Each row is followed by its class number.
[ 18  46  19 -13 -11  -8  36  -2  -2  -2 -29  16  -7  -3   7  -4  20  -4
  11   1 -39  12  14  -5  30  16  23  32  14 -23  -8  -3]
6
[ -1  23   8 -10  -5  -6  30  -1   9  -5 -20  25   0  25   2   1   5 -21
  22   6 -45  45 -16 -18  56  19  17  12 -17  -6 -11 -20]
11
[ -5  53   8  -4  13   4  11  22  12  -2 -12 -32 -26 -12 -23   2 -29  25
  22 -10  14 -18   9  30  17   2  12   5  10 -60  -2  23]
8
[  9  50  -1 -10  17  13  21  13  11 -13  -3 -38 -25   5 -38   2 -28  38
  12 -19  13 -14  26  25   8  10  10   9  25 -40  16  21]
2
[  4  63  12   0  16 -10  28  12  10  -6 -23 -23 -13  -2 -44  -6 -38   3
  27 -35   6 -29  13  16  32   5  14  15 -13 -39  28  29]
8
[  3  53   3  -2  19   1  25  27   8 -18 -11 -35 -27   4 -37   7 -26  18
  25 -21  10 -14  18  27  11   4  18  10  13 -44  12   8]
2
[ 33  89 -28  12   2  -3 -14  -1 -27 -22 -63  45  -6  35 -50  28   6  32
  26  12 -32 -15 -48  17  53   8 -23 -48 -10   5  31 -43]
5
[ 43  95 -26   8  -4   0 -10  -5 -29 -18 -73  56  -9  34 -42  35  15  49
  20  12 -36 -18 -35  18  46  16 -18 -47  11  -9  23 -31]
6
[ 25 103 -44  11  12   0 -29  11 -22  -8 -60  40 -13  31 -50  21  -2  30
  18  -3 -24  -2 -46 -17  32  15 -31 -38  -9 -14  26 -24]
0
[  7  49  13 -11  -8  -5  18  -9  -1  -2 -27  22   3   7  -6   4  10 -15
  20  -9 -38  17   4   6  30  13  14  32 -19  -9  17  -3]
9
[  9  15  10 -11  -7  -5  32   7   1  12 -20   9 -11  26   8  -3  20 -21
  16   3 -52   2  -5 -29  35  19  14  14   0  -2 -34   9]
6
[ 12  61  -6 -10  23   7  17   3  25 -10 -20 -28 -23  -2 -43 -11 -34  30
  -6 -24   0 -14  13   3  30  22   8   3   3 -44  35  28]
4
[ -2  56   5  -3  18   3  -3  13  24   2 -26 -30 -26   4 -44   0 -43  26
  20 -16   8 -47  30  -5  19  -7  -2 -17 -17 -19  -9  12]
1
[ 25  83 -33   2  17   7 -23   2  -8 -13 -62  51  -6  26 -13  36   9  47
  26  22 -19  12 -23  18  39 -11 -22 -15  -2 -17  20 -33]
1
[  0  49  13 -21   2  14  26   2   7  -3 -21   4   1   3  10 -10  20  -8
  20  -7 -29  32  11   3  34  21  19  29   0 -12  -9  -8]
3
[ 10  55  -3  -4  24   1  19  20  10 -12 -19 -32 -26  19 -59   3 -37  17
  19 -35   2 -40  26  -2  13   9   0  -5  -6 -14  18  18]
2
[ 22  96 -57  10  24   1 -24  12 -11 -10 -55  31 -14  16 -36  20  -1  35
   8  -3 -30   8 -37 -11  35  13 -27 -36 -12  -9  42 -24]
4
[ 31  92 -28   8  28   0 -28  25 -21 -17 -50  48 -12  11 -19  33   9  55
  14  14 -15  13 -25   5  30   5 -15 -21  -3 -28  24 -27]
7
[ 25 104 -44   2  20  16 -22  15  -8 -17 -46  37 -14  29 -42  24   1  44
  15   0 -26   4 -34   0  39   8 -22 -34 -14  -3  26 -25]
3
[ -4  62   8 -12  24  28   4  27  21  -8   4 -46 -31  -5 -20   1 -20  42
   2 -16  15  -5  20  23   5   0  18   3  20 -57  -4  26]
3
[  2  71   1   1  19  12   4   5  16  -8  -9 -23 -24 -11 -38 -10 -38  36
  15 -19   3 -18  15  12  21   7  15   4  21 -55   1  10]
10
[ 20 101 -50  13  10   2 -27  17 -18  -8 -45  41 -11  15 -31  28  -3  35
  32  -4 -28   4 -40   5  31  -2 -29 -23  -8 -21  33 -10]
8
[-12  39  -1   3  -1   6   5   2   9   1 -24  12   7   8  15 -20   2 -21
  30 -34 -42   6  -8 -28  15  -4  15  30  11  -7 -10  16]
10
[ 34  95 -30  13  -2  -4 -18   3 -27 -20 -65  44 -11  29 -46  31  10  34
  24   8 -30 -12 -44  18  44   8 -23 -47  -7   0  32 -45]
5
[ 17  59  10  -4  -1   6  20   7   9 -12  -4 -27 -28   4 -44  -6 -29  38
   3 -12  -3 -33  19   8  24  11  16  -6  24 -47   2  23]
6
[  4  58  24  -1   8  -5  15   4   7 -10 -20 -22 -12   0 -50  -1 -36   5
  10 -19   1 -25  16  24  19   3  21   6 -25 -32  30  12]
9
[ 30 104 -42  10   4   1 -25   2 -17 -16 -70  55 -10  30 -35  33   6  45
  36   9 -29  -9 -32  18  51   6 -28 -38 -15 -11  24 -47]
1
[-12  32 -10  -3   7   2  10   7  15   0 -22   5   2   3  25 -14  14 -21
  17 -20 -39  27 -11 -30  24   8   6  29   6  -4   3  18]
4
[ 25  81 -37   1  21   4  -5  10 -26 -27 -53  43  -8  28 -22  45  14  40
  29  16 -20  11 -28  25  32   0 -22 -21  10  -9  23 -33]
2
[  6  61  -1 -11   8  10   9  12  14   0  -7 -29 -23 -12 -36   2 -36  36
  11 -19  11 -22  14  20  18   6   3   6  13 -59  17  40]
8
[  8  62   7  -8   8   6  11   1  11  -5 -18 -30 -19  11 -53 -14 -36  26
   0 -25   9 -25   2  -3  20  20   4  -4   9 -50  16  34]
0
[ 30  90 -40  15  11  -3 -25  16 -25 -15 -42  31 -19  25 -44  29   3  35
  12   3 -27  -6 -39   1  28  -5 -25 -40  -6  -4  31 -33]
5
[ -9  15  -2 -16   8  -2  21   5   8  -1 -26   4  -9  22   5  -2  12 -20
  16  10 -43  30 -18 -20  50  37   4   9  -9 -18 -16  -5]
4
[ -3  67  15  -4  15   8   3  23   6 -13 -24 -29 -29   4 -33  -6 -23  20
  13 -15  10 -22   4   9  13  11  12  -3  17 -66  -8  10]
0
[ 23  88 -30   3  19   1 -15   0 -18 -22 -63  50  -8  24 -19  38  13  39
  29  17 -25  -3 -28  25  49  -5 -23 -23  -7 -18  16 -44]
1
[  6  23  13 -13 -16  -9  36   2   0  -8 -19  15  -9  26  -7   7  12 -16
  22  14 -42  17  -6 -18  47  20  19  12   3 -21 -20  -7]
6
[-10  29 -10  -3  -9  11  10   2  24   1 -20  15   3  30  21 -13   6 -19
  40 -20 -40   4  -2 -33  32 -12   5  23  -5  10 -19  10]
1
[-10  40  -3   3  -3   9   7   5  12   5 -30  15   4  12   9 -21   2 -24
  37 -29 -45   8 -12 -29  24   4  18  27   6  -7 -10   7]
10
[ -7  16   5 -15  -9  -8  28   0  11  -6 -37  23  -3  40   4   6   8 -22
  39  10 -35  12  -8 -14  56  13  10  10 -18  -7 -29 -20]
1
[  9  64  17   1  21 -13  28   9  11 -13 -13 -20 -19 -10 -42  -4 -35   7
   4 -34  -5 -13  19   9  31   4  22   1 -18 -32  22   0]
11
[  7  67   4   7  27  -5   4  10  21 -10 -28 -13 -22  13 -70  -3 -58  13
  25 -32   1 -43  13 -11  32   5   8  -9 -19 -26  17  17]
10
[ -1  40   7 -12   4  12  23  10  17   6 -15   3  -8  14  -1  -7  16 -26
  23 -11 -39  25   4 -23  36  25  10  25 -25   3  -8  -1]
3
[  4  69   3  -8  19  18   5  14  19  -4  -3 -38 -24   3 -56  -1 -34  26
   4 -21   5 -16  23  -2  22  15   3 -12 -17 -24  15  19]
3
[ 23 102 -29  -9  26  22 -17  13 -19 -25 -46  37  -6  10 -13  33  22  51
   7  13 -24  24 -24  25  30  -2 -14 -11   9 -28  27 -26]
3
[  6  70  18   0  20  -9  23  11  11 -15 -10 -26 -24 -19 -35  -3 -32  18
  -1 -28  -3 -11  21  11  24   1  22   2  -7 -43  17   1]
11
[ 26 105 -43  16  17   1 -37  29 -21 -12 -45  36 -19  10 -33  25   0  54
  15  -5 -18  -2 -25 -12  18   5 -18 -41 -10 -21  23 -32]
7
[ 28  98 -42  21  24   5 -30  23 -15 -15 -43  43 -12  26 -35  18  -1  48
  22 -13 -19  -5 -33 -10  30   4 -18 -33 -10  -7  30 -23]
7
[ 10  52   2  -2  28  -2  32  21   6 -12 -14 -33 -25   9 -41   1 -29  12
  24 -32   8 -26  22  22  18   7  16  12   5 -26  14  11]
2
[  8  76  15  -1  18  -6  -7  12  11   1 -34 -28 -27  -6 -62  -1 -41  26
   2 -15  13 -31  19 -15   6  15  -7 -12 -13 -39  12  24]
0
[  8  71  17   6  21  -8  26  14   8 -12 -11 -29 -20 -14 -36  -4 -33  12
   4 -34   2  -8  22  15  25   2  26   2  -9 -40  24  -1]
11
[ 10  25  16 -10 -12 -14  43  -1  -1  -8 -29  20  -4  29  -9   2  10 -19
  23   7 -36  10  -6 -14  54  21  21  15   4 -11 -17  -7]
6
[ 31 110 -34  16  13   1 -27  -1 -21 -15 -75  60 -10  18 -48  28  -2  39
  37   1 -35 -10 -42  18  48  18 -19 -34  -6 -18  30 -42]
10
[ 24  92 -38  -4  32   6 -25  14 -13 -17 -69  42 -11   4  -7  31  15  54
   7  24 -28  24 -35  23  34   6 -15 -17  12 -38  29 -22]
4
[ 32 108 -35   2  12  17 -24   1 -18 -13 -53  40  -7  12 -37  34  13  52
  13  12 -24   8 -34  21  42  19 -29 -37  -8  -6  33 -27]
3
[ -1  59  11  -4   2   1  17  -1   7   4 -36  17  -4 -10   6 -17   7 -13
  34 -10 -39  23   9  -4  28  17  25  35   1 -25 -12 -20]
10
[ 18  95 -50   8   8  12 -25   7  -9 -13 -58  41 -10  34 -30  28  -2  44
  34   7 -24  -8 -29   5  40  -9 -23 -43 -10  -7  13 -41]
1
[ 29 109 -35   2   8  13 -23   4 -18 -18 -57  43  -8  22 -40  33  11  49
  15   7 -28   7 -38  16  40  17 -26 -40 -14  -8  33 -28]
3
[ 42  94 -25   1  12   2 -10  11 -25 -14 -57  46 -17  13 -16  34  19  55
   6  18 -26   5 -15  18  25  -3  -6 -15  26 -31  17 -24]
6
[  4  57  13   3  24   4  10  27  11 -15  -5 -27 -29   5 -36   0 -27  37
  19 -18  17 -15  11  17  24  15  24  -6   4 -61   3   5]
7
[  2  52   8 -11  24  19  15  18  25 -10  -6 -33 -24  12 -41   3 -30  28
  12 -12  15  -6  10  21  31   9  19  -1   2 -40   4  20]
3
[ 24 104 -28  -8  22  22 -24  18 -20 -18 -48  32 -12   3 -11  37  22  57
   6  19 -17  28 -19  27  23   3 -15 -16  12 -35  21 -26]
3
[  8  66  -3  -7  11  10  14   7  23 -11 -14 -23 -26   9 -40  -3 -35  31
  16 -20   4 -32  25   6  30  -1   5   1  -2 -43  11   8]
1
[ 18  51  21  -5  10  -9  38  13   5 -18 -16 -21 -26   7 -42  -2 -24  14
   6 -11  -4 -37  21  10  30   4  26   2   2 -41   6   6]
6
[ 24  93 -44   6  31   6 -24  11  -9 -20 -57  43 -18  12 -27  38   8  43
  20  23 -27  17 -41  17  52  16 -25 -31  -1 -27  30 -32]
4
[  1  49  16   2   9  -2  20  21   4 -17  -5 -45 -31   8 -39  -5 -23  14
  10 -23   2 -26   3  23  16   0  23  -6  10 -50   7   5]
5
[ 25  99 -39   9   4   8 -34   4 -18  -9 -55  45  -5  32 -49  31  -8  39
  22   2 -32  -2 -34  12  27   0 -18 -37 -22  -4  40 -23]
9
[ -4   7  -2 -14   0   0  39  10   1  -7 -16   4  -4  48  -4   4  10 -25
  33   1 -37  28  -5 -21  34  25   6  20  -6   5 -15  -7]
2
[  3  51   1  -4  17  11  21  27  10 -22  -9 -34 -26  11 -31   0 -26  26
  26 -18  10 -18  20  28   8   2  19   9  19 -42   7   5]
2
[  7  64  -1   2  37  -6  -3  21  18  -3 -32 -33 -31  -8 -47  -3 -38  26
  -2 -26   4 -31  16  -4  20  16  -2 -10  -8 -33  22  26]
4
[ 25 102 -44  17   9   1 -25   8 -16 -17 -50  51  -7  18 -34  31  -4  40
  18   0 -33  15 -43   0  41  -3 -19 -46 -12  -3  33 -40]
11
[-14  29 -11  -8   4   8   6  11  13   4 -23  -8   0   5  27 -16  14 -17
   6 -22 -47  18 -12 -39  11   6   2  20   4 -10   1  29]
4
[ 23 106 -33  -5  25  23 -27  19 -15 -21 -45  34 -12  11 -17  31  16  57
  10  13 -23  22 -24  23  28   0 -16 -17   9 -30  21 -24]
3
[ 29 114 -29  10   3   2 -31  -1 -30 -16 -80  49  -6  24 -45  30   7  42
  23   8 -21  -4 -45   9  35  21 -31 -47  -2 -22  27 -32]
0
